Below is a small trained network, with its code and all its weights. Each question gives an input and a target symbol and asks what happens when units are switched off, that is, made to give their printed mean instead of their output.

import numpy as np


def w(rows, s, z=0):
    codes = np.array(rows[::2]) - 128.0
    scale = np.full(codes.shape[1], s)
    scale[-1] = z or s
    return codes * scale


def f(y):
    return y / 2 * (1 + np.tanh(0.7978845608 * (y + 0.044715 * y**3)))


def softmax(a):
    e = np.exp(a - a.max(-1, keepdims=True))
    return e / e.sum(-1, keepdims=True)


def log_softmax(a):
    a = a - a.max(-1, keepdims=True)
    return a - np.log(np.exp(a).sum(-1, keepdims=True))


def net(x, mask):
    ids = ['αδεζθμπφω'.index(c) for c in x.split()]
    T = len(ids)
    res = E[ids] + P[:T]
    u = 0
    for l in range(3):
        q, k, v = (res @ M[l].T for M in (Q, K, V))
        z = softmax(np.where(np.tri(T) > 0, q @ k.T / 2**0.5, -1e9)) @ v
        res = res + np.where(mask[u], z, O[l][:, -1]) @ O[l][:, :-1]
        u += 1
        y = f(res @ A[l][:, :-1].T + A[l][:, -1])
        res = res + np.where(mask[u : u + 4], y, B[l][:, -1]) @ B[l][:, :-1]
        u += 4
    return log_softmax(res[-1] @ U[:, :-1].T + U[:, -1])


Q, K, V, O, A, B = {}, {}, {}, {}, {}, {}
E = w([
[84,55,221,177,105,143,128],'α',
[211,70,174,45,101,83,73],'δ',
[239,33,74,26,161,141,64],'ε',
[88,187,128,233,208,11,138],'ζ',
[161,12,96,225,162,81,98],'θ',
[90,92,50,91,84,75,72],'μ',
[87,123,180,42,176,151,70],'π',
[217,252,165,123,137,183,111],'φ',
[186,80,88,173,5,155,65],'ω',
],0.017)
P = w([
[229,228,153,18,85,1,166],'0',
[203,184,165,38,104,48,157],'1',
[186,144,142,42,104,93,166],'2',
[178,129,121,58,106,114,150],'3',
[160,115,109,73,130,140,131],'4',
[159,121,78,95,138,155,115],'5',
[145,129,60,114,147,175,96],'6',
[132,120,36,128,160,199,83],'7',
[128,125,8,143,172,224,68],'8',
[116,132,4,164,177,228,54],'9',
[128,154,22,173,179,219,42],'10',
],0.0067)
Q[0] = w([
[254,44,204,109,149,116,22],'L0H1',
[168,79,201,63,168,158,7],'L0H1',
],0.0078)
K[0] = w([
[64,160,102,199,158,249,35],'L0H1',
[51,162,3,145,141,230,128],'L0H1',
],0.0076)
V[0] = w([
[179,121,77,218,167,154,211],'L0H1',
[152,254,214,104,188,192,17],'L0H1',
],0.0052)
O[0] = w([
[212,15,206,196,132,119,148,146],'L0H1',
[57,25,250,146,134,121,1,248],'L0H1',
],0.0087,0.0015)
A[0] = w([
[92,142,13,118,105,12,145,252],'L0N1',
[108,142,135,184,253,108,200,60],'L0N2',
[177,63,180,67,138,168,140,22],'L0N3',
[192,173,122,239,189,110,125,126],'L0N4',
],0.0072,0.004)
B[0] = w([
[97,15,174,99,114,15,139,253],'L0N1',
[40,212,10,155,192,43,1,157],'L0N2',
[205,170,75,228,160,127,169,170],'L0N3',
[73,111,234,85,99,140,37,238],'L0N4',
],0.0074,0.0059)
Q[1] = w([
[21,210,166,215,111,76,92],'L1H1',
[212,38,254,61,139,172,99],'L1H1',
],0.0056)
K[1] = w([
[174,173,254,108,148,98,173],'L1H1',
[64,118,76,238,110,190,65],'L1H1',
],0.008)
V[1] = w([
[156,152,81,138,50,145,90],'L1H1',
[134,137,118,111,254,114,163],'L1H1',
],0.0079)
O[1] = w([
[197,130,100,113,7,103,1,80],'L1H1',
[221,149,167,41,175,37,101,4],'L1H1',
],0.0076,0.0033)
A[1] = w([
[255,170,141,199,135,172,173,136],'L1N1',
[160,141,69,118,63,96,189,120],'L1N2',
[201,53,148,193,91,115,105,154],'L1N3',
[84,37,56,107,137,69,181,4],'L1N4',
],0.008,0.0037)
B[1] = w([
[47,254,90,238,152,64,200,156],'L1N1',
[38,169,81,161,70,127,219,148],'L1N2',
[211,141,98,215,180,255,61,245],'L1N3',
[217,136,69,193,151,145,115,197],'L1N4',
],0.0084,0.012)
Q[2] = w([
[91,70,22,176,2,39,116],'L2H1',
[211,251,170,161,140,167,114],'L2H1',
],0.0064)
K[2] = w([
[136,114,63,139,78,59,91],'L2H1',
[112,136,153,169,159,254,84],'L2H1',
],0.0098)
V[2] = w([
[255,150,147,137,105,73,22],'L2H1',
[236,239,179,76,56,93,158],'L2H1',
],0.0049)
O[2] = w([
[242,65,144,43,89,136,208,254],'L2H1',
[146,88,246,113,109,148,2,14],'L2H1',
],0.0072,0.0098)
A[2] = w([
[56,24,103,162,167,156,119,149],'L2N1',
[218,212,176,98,146,120,108,3],'L2N2',
[102,113,180,128,73,18,99,34],'L2N3',
[118,254,215,165,64,143,89,98],'L2N4',
],0.0082,0.0039)
B[2] = w([
[193,160,140,95,146,110,176,254],'L2N1',
[189,211,72,105,122,26,108,168],'L2N2',
[74,132,191,128,43,87,78,145],'L2N3',
[157,3,82,152,150,140,165,176],'L2N4',
],0.013,0.0096)
U = w([
[48,12,194,171,106,158,253,205],'α',
[155,168,163,98,67,128,145,142],'δ',
[160,214,102,73,119,134,110,84],'ε',
[117,213,133,216,199,54,86,93],'ζ',
[104,228,97,143,157,132,197,150],'θ',
[90,51,58,47,90,112,195,106],'μ',
[78,78,93,38,177,167,60,254],'π',
[183,80,161,210,211,105,66,101],'φ',
[130,160,86,172,52,184,71,117],'ω',
],0.0072,0.0066)

Each question gives the input, a string of symbols that net reads in full, and the target symbol t.
The units are the heads (2 rows each of Q, K, V and O) and the neurons (one row each of A and B). Each row of codes is followed by its name. A weight is (code - 128) times the scale printed after its matrix; where a second scale follows, it is the last column's (O, A, B and U).
mask holds one flag per unit, layer by layer, with each layer's heads first. A switched-off unit (its flag False) gives its mean, the last column of its rows in O or B, instead of its output. The means were averaged over made-up inputs and are rounded, as every weight is.
A unit's drop is (log p(t) with every unit on - log p(t) with that unit switched off) / (log p(t) with every unit on - log p(t) with every unit switched off).
The circuit of an input: a set's keep is (log p(t) with only the set's units on - log p(t) with every unit switched off) / (log p(t) with every unit on - log p(t) with every unit switched off). Starting from the 12 units with the biggest drops (on a tie, the unit counted first), units are removed one at a time, each time the one whose removal leaves the highest keep (on an exact tie, the one counted first), for as long as the keep stays at least 0.8.
units of the circuit, in order: the units of the circuit, biggest drop first
unit that matters most: the unit with the biggest drop
top k neurons: the k neurons with the biggest drops, biggest first
top k neurons in layer l: the k neurons of layer l with the biggest drops, biggest first
drop of u: that unit's drop, to one decimal
input ε ε δ, target ε: unit that matters most : L2N2
input δ θ θ π, target π: units of the circuit, in order : L0H1, L2H1, L1N3
input δ θ θ θ φ φ α φ, target α: top 2 neurons : L1N3, L2N4
input θ α π δ π ε, target π: top 2 neurons : L1N4, L1N3
input δ α ε ε, target ε: units of the circuit, in order : L0H1, L1H1, L2N2
input ω ζ ω, target ω: top 2 neurons : L1N3, L0N4
input ε φ α θ θ φ, target α: top 2 neurons in layer 0 : L0N2, L0N1
input π θ α θ δ ζ ε θ φ φ α, target θ: top 3 neurons : L2N1, L1N3, L0N1
input θ θ φ θ φ θ θ θ δ μ ε, target μ: units of the circuit, in order : L0H1, L1N3
input ω δ θ θ α φ φ ω φ, target ω: units of the circuit, in order : L1H1, L0H1
input ε α φ α α α θ α, target θ: units of the circuit, in order : L2H1, L2N1, L1H1
input ε ω θ θ θ φ θ μ μ δ, target μ: top 3 neurons : L0N1, L1N3, L1N4
input θ θ μ δ, target μ: top 2 neurons : L1N4, L0N1
input α δ ε θ θ ζ θ φ θ θ μ, target μ: unit that matters most : L0N1
input ω φ α α δ π ε ε ε μ, target μ: top 2 neurons : L1N3, L0N1
input ζ α ε, target ζ: top 2 neurons : L0N3, L1N1
input θ π α δ, target π: top 2 neurons in layer 2 : L2N1, L2N2
input ω θ ε, target ω: top 3 neurons : L0N4, L1N2, L2N1
input ω θ δ δ ε ε, target ε: top 2 neurons in layer 0 : L0N3, L0N1
input ζ π ε θ ε ω ε δ, target ω: units of the circuit, in order : L1H1
input α ε α δ θ α φ, target φ: top 2 neurons in layer 2 : L2N4, L2N2
input φ ε α φ θ θ ε δ, target θ: top 3 neurons in layer 0 : L0N3, L0N4, L0N1
input π δ ω ε φ φ θ ω α δ, target ω: drop of L2H1 : 0.0
input θ θ φ δ δ, target φ: drop of L0H1 : 2.0
input α φ φ θ θ θ φ ε, target φ: drop of L0H1 : 1.9
